Below are the code and all the weights of a small trained network. Each question names an input and a class and asks about switching units off, where a switched-off unit gives its printed mean instead of its output.

import numpy as np


def w(rows, s, z=0):
    codes = np.array(rows[::2]) - 128.0
    scale = np.full(codes.shape[1], s)
    scale[-1] = z or s
    return codes * scale


def f(y):
    return np.maximum(y, 0)


def log_softmax(a):
    a = a - a.max(-1, keepdims=True)
    return a - np.log(np.exp(a).sum(-1, keepdims=True))


def net(x, mask):
    res = np.array(x, float).reshape(1, 8) / 4 @ E
    y = f(res @ A[0][:, :-1].T + A[0][:, -1])
    res = res + np.where(mask, y, B[0][:, -1]) @ B[0][:, :-1]
    return log_softmax(res[-1] @ U[:, :-1].T + U[:, -1])


A, B = {}, {}
E = w([
[133,130,131,116,121],'x0',
[2,108,130,123,49],'x1',
[86,37,85,30,218],'x2',
[134,130,131,113,121],'x3',
[128,128,127,130,128],'x4',
[180,18,48,147,52],'x5',
[133,130,131,117,121],'x6',
[149,29,255,146,127],'x7',
],0.0091)
A[0] = w([
[104,88,117,50,231,70],'N1',
[182,208,177,210,61,41],'N2',
[128,98,171,136,151,124],'N3',
[129,164,34,146,127,56],'N4',
[216,160,133,132,198,20],'N5',
[133,195,87,90,149,100],'N6',
[114,181,183,135,149,81],'N7',
[204,88,77,146,108,34],'N8',
[146,165,146,166,103,36],'N9',
[16,139,148,127,76,67],'N10',
[134,95,185,137,143,102],'N11',
[102,209,209,96,215,3],'N12',
[154,81,118,151,86,59],'N13',
[154,90,248,133,135,40],'N14',
[227,160,134,124,189,65],'N15',
[122,197,87,119,144,99],'N16',
],0.017,0.0035)
B[0] = w([
[55,126,78,32,209,233],'N1',
[62,106,82,16,212,251],'N2',
[147,185,150,151,167,167],'N3',
[224,177,186,116,149,208],'N4',
[28,124,172,186,75,215],'N5',
[173,213,166,120,131,200],'N6',
[161,61,94,118,88,185],'N7',
[159,43,91,162,72,204],'N8',
[95,149,90,116,188,174],'N9',
[21,114,167,241,84,209],'N10',
[152,198,161,108,124,173],'N11',
[219,7,63,160,76,228],'N12',
[192,87,97,144,116,179],'N13',
[215,250,184,110,127,207],'N14',
[29,134,160,216,102,223],'N15',
[194,193,176,107,122,198],'N16',
],0.022,0.016)
U = w([
[70,121,69,75,234,122],'0',
[224,211,206,163,143,71],'1',
[37,116,176,255,88,74],'2',
[223,32,52,188,88,253],'3',
],0.008,0.0025)

Each question gives the input, the list of numbers given to net, and the class t.
The units are the neurons (one row each of A and B). Each row of codes is followed by its name. A weight is (code - 128) times the scale printed after its matrix; where a second scale follows, it is the last column's (A, B and U).
mask holds one flag per neuron, in row order. A switched-off neuron (its flag False) gives its mean, the last column of its row in B, instead of its output. The means were averaged over made-up inputs and are rounded, as every weight is.
A unit's drop is (log p(t) with every unit on - log p(t) with that unit switched off) / (log p(t) with every unit on - log p(t) with every unit switched off).
unit that matters most: the unit with the biggest drop
top k neurons: the k neurons with the biggest drops, biggest first
drop of u: that unit's drop, to one decimal
input [5,8,-8,2,-6,-3,-1,-2], class 0: unit that matters most : N2
input [3,6,5,-6,-4,8,-6,-8], class 1: top 2 neurons : (N4 N12)
input [3,0,5,6,2,-7,4,-5], class 3: top 2 neurons : (N12 N2)
input [8,-5,-2,-3,4,3,-6,4], class 2: top 3 neurons : (N15 N4 N5)
input [4,-1,-7,2,-1,7,-3,3], class 0: top 3 neurons : (N2 N12 N9)
input [-3,6,4,-2,-8,7,-6,0], class 3: top 4 neurons : (N15 N5 N13 N8)
input [-6,-4,3,8,-8,-6,3,1], class 3: top 2 neurons : (N12 N10)
input [7,4,4,7,0,-5,-8,-2], class 3: top 2 neurons : (N12 N2)
input [6,-8,-3,-2,-7,-4,1,-6], class 2: top 3 neurons : (N15 N5 N14)
input [-8,-6,4,3,0,-8,-3,-2], class 3: top 2 neurons : (N12 N10)
input [4,-8,-6,3,5,-5,-4,-2], class 2: top 3 neurons : (N15 N5 N1)
input [-3,3,-3,1,5,1,-1,0], class 0: top 2 neurons : (N15 N5)
input [4,-5,-2,-8,-1,-2,-7,4], class 2: top 4 neurons : (N15 N5 N4 N16)
input [-8,3,-8,4,-4,7,6,7], class 0: unit that matters most : N2
input [-3,5,-6,1,5,-7,-5,7], class 1: top 4 neurons : (N14 N1 N11 N8)
input [5,4,-5,4,5,-7,-8,-7], class 1: top 4 neurons : (N16 N6 N8 N4)
input [0,-4,-2,-8,-4,-6,2,2], class 3: drop of N12 : 2.4
input [3,-3,-8,-8,-6,8,0,-3], class 0: drop of N2 : 4.3
input [6,-3,6,-6,-8,7,0,-3], class 3: drop of N9 : 0.1
input [5,-3,-5,2,-4,-7,-7,2], class 3: drop of N12 : 2.7
input [-3,-2,0,4,1,3,-8,-1], class 3: unit that matters most : N10
